Here is a tiny trained network, its code and every weight. The questions are about switching its units off for an input and a class, where a switched-off unit gives its printed mean instead of its output.

import numpy as np


def w(rows, s, z=0):
    codes = np.array(rows[::2]) - 128.0
    scale = np.full(codes.shape[1], s)
    scale[-1] = z or s
    return codes * scale


def norm(h):
    return h / np.sqrt((h * h).mean(-1, keepdims=True) + 1e-5)


def f(y):
    return y / 2 * (1 + np.tanh(0.7978845608 * (y + 0.044715 * y**3)))


def log_softmax(a):
    a = a - a.max(-1, keepdims=True)
    return a - np.log(np.exp(a).sum(-1, keepdims=True))


def net(x, mask):
    res = np.array(x, float).reshape(1, 4) / 4 @ E
    u = 0
    for l in range(3):
        y = f(norm(res) @ A[l][:, :-1].T + A[l][:, -1])
        res = res + np.where(mask[u : u + 8], y, B[l][:, -1]) @ B[l][:, :-1]
        u += 8
    return log_softmax(norm(res)[-1] @ U[:, :-1].T + U[:, -1])


A, B = {}, {}
E = w([
[97,220,100,97],'x0',
[94,141,192,247],'x1',
[2,60,20,178],'x2',
[33,97,190,76],'x3',
],0.0042)
A[0] = w([
[193,71,80,53,64],'L0N0',
[120,229,114,115,129],'L0N1',
[140,159,163,163,122],'L0N2',
[207,2,166,147,109],'L0N3',
[232,105,16,190,43],'L0N4',
[91,72,180,92,59],'L0N5',
[141,141,184,203,3],'L0N6',
[98,212,134,95,146],'L0N7',
],0.012,0.0037)
B[0] = w([
[166,102,33,103,225],'L0N0',
[116,192,67,216,204],'L0N1',
[198,99,52,82,170],'L0N2',
[2,208,53,195,252],'L0N3',
[209,225,167,123,253],'L0N4',
[92,218,160,105,187],'L0N5',
[146,94,107,182,174],'L0N6',
[32,113,70,124,206],'L0N7',
],0.0098,0.0038)
A[1] = w([
[102,146,162,114,14],'L1N0',
[71,79,107,138,106],'L1N1',
[114,163,131,142,61],'L1N2',
[100,165,115,128,61],'L1N3',
[116,112,173,184,2],'L1N4',
[56,125,138,111,117],'L1N5',
[102,136,107,109,187],'L1N6',
[105,137,186,252,163],'L1N7',
],0.013,0.0022)
B[1] = w([
[200,164,106,182,126],'L1N0',
[70,46,197,85,195],'L1N1',
[229,120,2,110,162],'L1N2',
[155,132,169,62,188],'L1N3',
[191,215,61,213,131],'L1N4',
[242,85,234,152,221],'L1N5',
[254,92,180,234,194],'L1N6',
[227,86,97,84,255],'L1N7',
],0.004,0.0055)
A[2] = w([
[97,81,131,173,131],'L2N0',
[180,218,146,145,76],'L2N1',
[132,88,91,142,135],'L2N2',
[187,133,164,254,253],'L2N3',
[8,119,182,52,169],'L2N4',
[216,34,75,186,196],'L2N5',
[207,226,72,137,231],'L2N6',
[93,173,192,157,94],'L2N7',
],0.0093,0.0023)
B[2] = w([
[37,137,156,144,141],'L2N0',
[101,96,247,106,173],'L2N1',
[177,28,200,69,139],'L2N2',
[120,190,56,2,196],'L2N3',
[195,182,134,137,175],'L2N4',
[117,95,129,72,184],'L2N5',
[53,16,212,168,254],'L2N6',
[191,125,65,106,137],'L2N7',
],0.0065,0.0095)
U = w([
[74,34,199,130,219],'0',
[6,233,31,213,78],'1',
[213,235,187,112,155],'2',
[177,57,17,51,2],'3',
],0.011,0.0029)

Each question gives the input, the list of numbers given to net, and the class t.
The units are the neurons (one row each of A and B). Each row of codes is followed by its name. A weight is (code - 128) times the scale printed after its matrix; where a second scale follows, it is the last column's (A, B and U).
mask holds one flag per neuron, layer by layer. A switched-off neuron (its flag False) gives its mean, the last column of its row in B, instead of its output. The means were averaged over made-up inputs and are rounded, as every weight is.
A unit's drop is (log p(t) with every unit on - log p(t) with that unit switched off) / (log p(t) with every unit on - log p(t) with every unit switched off).
The circuit of an input: a set's keep is (log p(t) with only the set's units on - log p(t) with every unit switched off) / (log p(t) with every unit on - log p(t) with every unit switched off). Starting from the 12 units with the biggest drops (on a tie, the unit counted first), units are removed one at a time, each time the one whose removal leaves the highest keep (on an exact tie, the one counted first), for as long as the keep stays at least 0.8.
units of the circuit, in order: the units of the circuit, biggest drop first
most important unit: the unit with the biggest drop
top k neurons in layer l: the k neurons of layer l with the biggest drops, biggest first
drop of u: that unit's drop, to one decimal
input [1,-8,-7,-4], class 3: most important unit : L0N0
input [-4,-2,5,-5], class 0: units of the circuit, in order : L2N6, L2N1, L2N4, L0N4
input [6,6,-6,0], class 0: top 2 neurons in layer 0 : L0N3, L0N0
input [6,-3,5,7], class 2: units of the circuit, in order : L2N4, L0N3, L2N6, L0N0
input [6,3,8,-3], class 0: units of the circuit, in order : L0N3, L2N2
input [-7,-6,-5,-5], class 1: top 2 neurons in layer 1 : L1N7, L1N5
input [-2,8,6,3], class 3: top 2 neurons in layer 2 : L2N6, L2N3
input [-8,-3,5,7], class 1: units of the circuit, in order : L0N3, L2N6
input [-1,-1,6,-3], class 0: units of the circuit, in order : L2N6, L0N4
input [3,8,-6,3], class 3: top 2 neurons in layer 0 : L0N6, L0N4
input [-7,-3,-1,8], class 2: top 2 neurons in layer 1 : L1N5, L1N3
input [5,6,1,-4], class 3: top 2 neurons in layer 2 : L2N3, L2N5
input [-7,-7,-2,5], class 1: top 3 neurons in layer 0 : L0N3, L0N5, L0N0
input [3,-4,-4,-2], class 0: units of the circuit, in order : L2N6
input [-6,1,-7,-3], class 0: top 2 neurons in layer 0 : L0N1, L0N7
input [5,5,0,-6], class 2: top 2 neurons in layer 2 : L2N1, L2N3
input [0,4,6,-5], class 0: top 2 neurons in layer 2 : L2N6, L2N1
input [7,0,-7,5], class 0: top 2 neurons in layer 0 : L0N3, L0N1
input [0,4,-1,3], class 3: top 3 neurons in layer 0 : L0N4, L0N6, L0N0
input [-8,-5,-1,0], class 1: most important unit : L0N3
input [2,5,-5,-1], class 0: drop of L2N1 : -0.2
input [4,7,2,-8], class 2: drop of L0N4 : 1.7
input [1,1,-4,-4], class 0: drop of L2N6 : 1.0
